Below are the code and all the weights of a small trained network. Each question names an input and a target symbol and asks about switching units off, where a switched-off unit gives its printed mean instead of its output.

import numpy as np


def w(rows, s, z=0):
    codes = np.array(rows[::2]) - 128.0
    scale = np.full(codes.shape[1], s)
    scale[-1] = z or s
    return codes * scale


def f(y):
    return np.maximum(y, 0)


def softmax(a):
    e = np.exp(a - a.max(-1, keepdims=True))
    return e / e.sum(-1, keepdims=True)


def log_softmax(a):
    a = a - a.max(-1, keepdims=True)
    return a - np.log(np.exp(a).sum(-1, keepdims=True))


def net(x, mask):
    ids = ['βγεζλμσφψω'.index(c) for c in x.split()]
    T = len(ids)
    res = E[ids] + P[:T]
    u = 0
    for l in range(2):
        r = res
        for j in range(2):
            rows = slice(4 * j, 4 * j + 4)
            q, k, v = (r @ M[l][rows].T for M in (Q, K, V))
            z = softmax(np.where(np.tri(T) > 0, q @ k.T / 4**0.5, -1e9)) @ v
            o = O[l][rows]
            res = res + np.where(mask[u + j], z, o[:, -1]) @ o[:, :-1]
        u += 2
        y = f(res @ A[l][:, :-1].T + A[l][:, -1])
        res = res + np.where(mask[u : u + 16], y, B[l][:, -1]) @ B[l][:, :-1]
        u += 16
    return log_softmax(res[-1] @ U[:, :-1].T + U[:, -1])


Q, K, V, O, A, B = {}, {}, {}, {}, {}, {}
E = w([
[174,157,123,107],'β',
[67,72,168,129],'γ',
[117,78,126,196],'ε',
[244,177,113,106],'ζ',
[146,184,70,98],'λ',
[114,153,229,88],'μ',
[184,90,169,86],'σ',
[97,120,92,86],'φ',
[82,196,167,93],'ψ',
[254,136,66,183],'ω',
],0.018)
P = w([
[132,125,198,115],'0',
[30,149,148,196],'1',
[31,124,122,180],'2',
[45,104,122,183],'3',
[59,95,109,165],'4',
[80,83,121,161],'5',
[2,93,78,223],'6',
[27,75,76,204],'7',
[78,77,96,185],'8',
[110,71,85,150],'9',
],0.0038)
Q[0] = w([
[35,234,132,41],'L0H0',
[115,132,37,223],'L0H0',
[64,131,178,142],'L0H0',
[130,80,115,167],'L0H0',
[210,75,68,254],'L0H1',
[150,148,167,144],'L0H1',
[146,117,100,161],'L0H1',
[41,106,175,132],'L0H1',
],0.0074)
K[0] = w([
[1,192,140,61],'L0H0',
[89,177,93,221],'L0H0',
[129,31,144,25],'L0H0',
[158,90,98,143],'L0H0',
[160,107,136,189],'L0H1',
[130,123,67,144],'L0H1',
[107,85,152,61],'L0H1',
[184,87,132,129],'L0H1',
],0.0094)
V[0] = w([
[143,97,141,154],'L0H0',
[114,128,254,127],'L0H0',
[185,88,198,171],'L0H0',
[145,162,154,153],'L0H0',
[98,129,116,141],'L0H1',
[35,184,148,165],'L0H1',
[165,196,177,172],'L0H1',
[136,160,187,188],'L0H1',
],0.0065)
O[0] = w([
[91,136,112,118,113],'L0H0',
[58,175,91,163,178],'L0H0',
[110,100,103,148,188],'L0H0',
[157,137,157,139,194],'L0H0',
[113,121,103,150,79],'L0H1',
[150,104,119,91,59],'L0H1',
[203,141,191,101,253],'L0H1',
[255,111,164,81,175],'L0H1',
],0.0082,0.0026)
A[0] = w([
[86,119,175,108,67],'L0N0',
[126,127,112,59,191],'L0N1',
[86,128,122,145,82],'L0N2',
[128,112,114,135,2],'L0N3',
[110,99,197,128,115],'L0N4',
[87,106,113,143,55],'L0N5',
[110,139,161,129,135],'L0N6',
[134,180,84,117,81],'L0N7',
[96,96,129,127,67],'L0N8',
[110,125,110,102,91],'L0N9',
[192,161,110,120,186],'L0N10',
[112,9,136,160,166],'L0N11',
[94,157,111,138,92],'L0N12',
[85,123,63,99,119],'L0N13',
[133,112,112,164,114],'L0N14',
[171,94,124,195,125],'L0N15',
],0.016,0.0067)
B[0] = w([
[202,175,91,56,153],'L0N0',
[29,178,190,214,173],'L0N1',
[194,71,121,1,132],'L0N2',
[235,173,101,140,128],'L0N3',
[183,120,152,94,163],'L0N4',
[192,126,122,122,132],'L0N5',
[129,164,32,122,152],'L0N6',
[172,156,171,187,155],'L0N7',
[176,213,101,98,131],'L0N8',
[90,115,169,199,130],'L0N9',
[88,171,80,220,251],'L0N10',
[240,133,165,157,157],'L0N11',
[81,98,158,33,133],'L0N12',
[138,183,162,163,139],'L0N13',
[139,54,194,127,135],'L0N14',
[133,120,126,147,173],'L0N15',
],0.0068,0.013)
Q[1] = w([
[111,90,130,107],'L1H0',
[165,143,165,191],'L1H0',
[149,17,134,108],'L1H0',
[193,251,155,132],'L1H0',
[156,119,216,125],'L1H1',
[93,84,148,56],'L1H1',
[197,109,73,57],'L1H1',
[121,176,182,132],'L1H1',
],0.012)
K[1] = w([
[145,185,170,89],'L1H0',
[150,104,128,159],'L1H0',
[83,132,92,52],'L1H0',
[159,42,130,203],'L1H0',
[193,245,77,165],'L1H1',
[93,155,138,88],'L1H1',
[132,58,113,84],'L1H1',
[154,116,141,205],'L1H1',
],0.013)
V[1] = w([
[128,169,154,96],'L1H0',
[110,149,254,176],'L1H0',
[125,53,192,97],'L1H0',
[135,61,85,183],'L1H0',
[132,103,127,95],'L1H1',
[173,104,185,166],'L1H1',
[119,148,111,69],'L1H1',
[122,113,169,119],'L1H1',
],0.0078)
O[1] = w([
[85,247,215,134,89],'L1H0',
[74,40,201,142,227],'L1H0',
[239,79,253,222,2],'L1H0',
[202,52,113,85,211],'L1H0',
[136,150,130,130,24],'L1H1',
[118,74,130,83,243],'L1H1',
[28,245,75,91,8],'L1H1',
[164,23,122,186,70],'L1H1',
],0.0047,0.007)
A[1] = w([
[152,149,110,58,208],'L1N0',
[61,146,199,94,74],'L1N1',
[132,133,145,233,108],'L1N2',
[196,177,171,64,101],'L1N3',
[254,56,92,114,141],'L1N4',
[135,193,79,115,29],'L1N5',
[106,66,150,167,2],'L1N6',
[195,125,93,190,97],'L1N7',
[143,78,216,215,85],'L1N8',
[168,217,108,14,163],'L1N9',
[137,152,46,189,23],'L1N10',
[58,119,201,110,102],'L1N11',
[127,154,195,77,151],'L1N12',
[17,120,179,200,3],'L1N13',
[158,184,128,185,52],'L1N14',
[135,105,136,224,54],'L1N15',
],0.0084,0.0044)
B[1] = w([
[122,155,65,194,172],'L1N0',
[99,110,101,21,156],'L1N1',
[123,97,148,44,205],'L1N2',
[145,100,47,91,170],'L1N3',
[88,145,131,254,254],'L1N4',
[171,176,179,63,165],'L1N5',
[146,211,106,82,142],'L1N6',
[107,146,81,53,223],'L1N7',
[96,119,147,41,204],'L1N8',
[127,217,150,174,203],'L1N9',
[123,151,190,60,191],'L1N10',
[116,90,102,35,149],'L1N11',
[137,95,52,62,169],'L1N12',
[115,61,117,140,142],'L1N13',
[157,113,162,58,180],'L1N14',
[110,159,156,92,185],'L1N15',
],0.0069,0.01)
U = w([
[85,110,60,212,152],'β',
[217,161,135,139,129],'γ',
[165,26,122,79,210],'ε',
[246,150,109,64,36],'ζ',
[28,145,132,225,178],'λ',
[129,85,42,48,1],'μ',
[143,71,163,110,91],'σ',
[18,47,74,125,102],'φ',
[40,135,124,165,146],'ψ',
[152,91,3,183,152],'ω',
],0.0078,0.0055)

Each question gives the input, a string of symbols that net reads in full, and the target symbol t.
The units are the heads (4 rows each of Q, K, V and O) and the neurons (one row each of A and B). Each row of codes is followed by its name. A weight is (code - 128) times the scale printed after its matrix; where a second scale follows, it is the last column's (O, A, B and U).
mask holds one flag per unit, layer by layer, with each layer's heads first. A switched-off unit (its flag False) gives its mean, the last column of its rows in O or B, instead of its output. The means were averaged over made-up inputs and are rounded, as every weight is.
A unit's drop is (log p(t) with every unit on - log p(t) with that unit switched off) / (log p(t) with every unit on - log p(t) with every unit switched off).
top k neurons: the k neurons with the biggest drops, biggest first
top k neurons in layer l: the k neurons of layer l with the biggest drops, biggest first
heads that matter: for each layer, one digit per head in row order, 1 if its drop is at least 0.15 and else 0, layers parted by /
drop of u: that unit's drop, to one decimal
input μ ζ ψ, target μ: heads that matter => 00 / 00
input ε ζ μ ε λ ζ μ, target ε: top 3 neurons in layer 0 => L0N11, L0N10, L0N14
input μ ζ ω ε, target ε: heads that matter => 00 / 00
input ω ζ γ σ ζ ε ε ζ ζ, target ε: top 4 neurons => L0N11, L1N8, L1N2, L0N10
input ζ λ ζ ζ ε ζ, target ε: heads that matter => 00 / 10
input μ ζ ζ μ, target μ: top neuron in layer 0 => L0N10
input μ φ λ ε ε β φ, target ε: top 2 neurons => L0N13, L0N11
input σ ω β ζ ζ γ, target ω: top 3 neurons in layer 0 => L0N11, L0N8, L0N0
input μ φ ζ μ β, target λ: heads that matter => 00 / 10
input μ λ γ ω ζ ζ ζ ω β, target ω: heads that matter => 00 / 10
input ζ λ ψ ζ ζ ζ μ, target ζ: top 2 neurons => L0N0, L1N4
input ζ γ ζ ε ζ ζ ζ ε μ, target ε: top 2 neurons => L0N11, L0N14
input φ ε ζ ψ φ ω ζ σ β, target ω: top 2 neurons in layer 0 => L0N10, L0N15
input ζ ζ γ, target ω: top neuron in layer 1 => L1N3
input ζ ζ γ μ ω μ σ, target ω: top 3 neurons => L0N11, L1N4, L0N10
input λ ζ ω μ ψ σ ζ ζ ζ ζ, target ω: top 2 neurons => L1N4, L0N15
input ζ μ ω ψ ζ, target ω: heads that matter => 10 / 11
input μ λ ζ μ, target μ: top 2 neurons => L0N10, L1N4
input ζ β λ σ ζ ε, target ε: top 3 neurons in layer 1 => L1N8, L1N9, L1N2
input μ μ ζ ε ε μ φ ψ, target ε: top neuron => L0N11
input ε ψ λ, target ε: top 2 neurons in layer 0 => L0N11, L0N10
input μ ε ζ ψ, target ε: drop of L0N11 => 0.3
input ζ λ ψ ψ, target μ: drop of L0H1 => 0.0
input ζ ζ μ λ, target λ: drop of L1H0 => 0.4
